A =
array([[431, 595, 254, 674, 500, 627, 610, 110, 317, 340, 111, 652, 210,
        354, 489],
       [533, 707, 733, 505, 708, 445, 455, 753, 659, 384, 594, 617, 282,
        607, 150],
       [574, 435, 525, 884, 734, 503, 597, 271, 522, 355, 852, 452, 522,
        607, 404],
       [860, 499, 462, 631, 734, 553, 429, 399, 590, 650, 530, 643, 282,
        212, 235],
       [247, 259, 441,  42, 136, 511, 325, 496, 505, 192, 401, 504, 714,
        449, 556]])
The entry just right of 597 is 271
The entry just left of the largest entry: 525
The entry just left of 500 -> 674
The entry just left of 235 is 212
Give the entry just right of the centre entry.
A: 522
Give the largest entry.
A: 884
Give the entry just left of 449.
A: 714
The entry just left of the centre entry -> 597
Give the entry just right of 210.
A: 354
The entry just right of 325: 496
Give the entry just left of 504.
A: 401
The entry just left of the smallest entry -> 441
The entry just right of 860: 499
The entry just right of the smallest entry is 136
Give the entry just right of 590.
A: 650
The entry just right of 431 -> 595

data =
[[-45   1 -36 -46  -7]
 [-48   2 -43 -51  -3]
 [-36 -51  -6 -40  53]
 [-45 -54  -2 -52  55]
 [-50 -54  -1 -52  55]
 [-34 -52  -7 -42  54]
 [-39 -55   7 -46  55]
 [-29 -55  29 -38  55]
 [-48 -54   3 -50  55]
 [-15 -55  47 -20  55]
 [-51 -55   6 -54  55]]
Rows and columns are numbered from 1.
Find the entry in row 1 and column 2.
A: 1
The top-left entry: -45
The entry just right of the centre entry is -42
The entry directly below 3: 47
The entry in the bottom-left corner is -51
Find the entry just right of -20.
A: 55
The entry in row 3 and column 1: -36
Find the entry in the top-right corner.
A: -7
The entry just left of -3 is -51
The entry in row 2 and column 2 -> 2
The entry in row 2 and column 1: -48
The entry at row 2, column 3: -43
Find the entry just left of 29.
A: -55
Find the entry at row 1, column 3.
A: -36
The entry directly below 47 -> 6
The entry at row 3, column 2: -51
The entry in the bottom-right corner: 55
Find the entry just left of -1.
A: -54

Read these off the grid that follows.
1) Give the third largest entry.
2) Give the fifth-last entry, reading row by row.
3) Give the last entry, reading row by row.
4) Give the smallest entry in the first row.
5) Give the second smallest entry.
6) Give the maximum.
7) Give the 3rd entry in reading order.
8) Give the entry directly below -213.2.
-34.7,-19.3,-33.3,-59.2,-63.0,-66.0,-171.7,-10.6,-70.1,-145.4,-52.3,-213.2,-179.0,-78.1,29.8,27.2
-181.8,-173.4,-138.4,-36.3,-89.0,-116.9,-130.9,-161.3,-148.9,-152.3,-131.7,-104.9,-140.3,-117.1,-98.0,72.6
-108.2,-126.5,-53.5,-94.3,-112.8,-158.6,-111.5,-89.7,-133.1,-59.0,-163.8,-28.5,-88.9,-51.7,-107.3,187.1
-223.8,-100.1,-264.5,-213.0,-39.2,-174.6,-11.8,-167.8,-133.4,-134.5,-84.9,-260.3,-99.3,-145.9,-86.9,-127.4
-6.8,27.3,-246.1,-154.1,-192.0,-152.1,-120.0,-192.8,-144.4,-79.4,-127.5,-197.1,-238.2,-120.6,-69.4,-217.3
-151.9,-56.1,-178.7,-120.8,-84.5,-54.3,-17.0,-114.5,-86.2,-8.2,-45.9,-45.0,-48.9,-69.8,-116.7,-226.9
-64.3,-118.9,-107.0,-21.6,-131.9,-29.8,-116.3,-151.4,-73.1,-115.5,-65.7,-97.2,-128.9,-140.9,-103.0,66.0
-116.3,-69.6,-255.9,-210.8,-258.3,-30.9,-34.2,-228.0,-86.1,31.2,-85.4,-50.8,-89.9,-193.7,-262.3,142.6
1) 72.6
2) -50.8
3) 142.6
4) -213.2
5) -262.3
6) 187.1
7) -33.3
8) -104.9

Questions about the row below.
1) Give the entry just right of 0.854.
2) Give the entry just left of -0.756.
3) Give the third entry from the right.
4) Give the third largest entry.
5) Give the second smallest entry.
6) Give the second entry from the right.
[ 0.475 -1.071  0.854  1.689  0.672 -0.738 -0.756 -1.379  1.343]
1) 1.689
2) -0.738
3) -0.756
4) 0.854
5) -1.071
6) -1.379

8,-3,5,25,10,12,22,45,-28,-33,-41,10
-20,-14,-12,-17,-14,0,-11,-1,12,32,-5,-13
The entry just left of -33 -> -28
The smallest entry in the first row: -41
Find the entry just right of -41.
A: 10
Find the smallest entry in the last row.
A: -20
Find the entry in the top-left corner.
A: 8
The 2nd smallest entry -> -33
Find the second entry in reading order.
A: -3
Find the bottom entry of the column that holds the largest entry.
A: -1
Find the entry just left of 22.
A: 12

[ 5  8  0 49 12 23  5  0  1  0]
What is the third entry from the right?
A: 0
The maximum: 49
What is the 1st entry?
A: 5
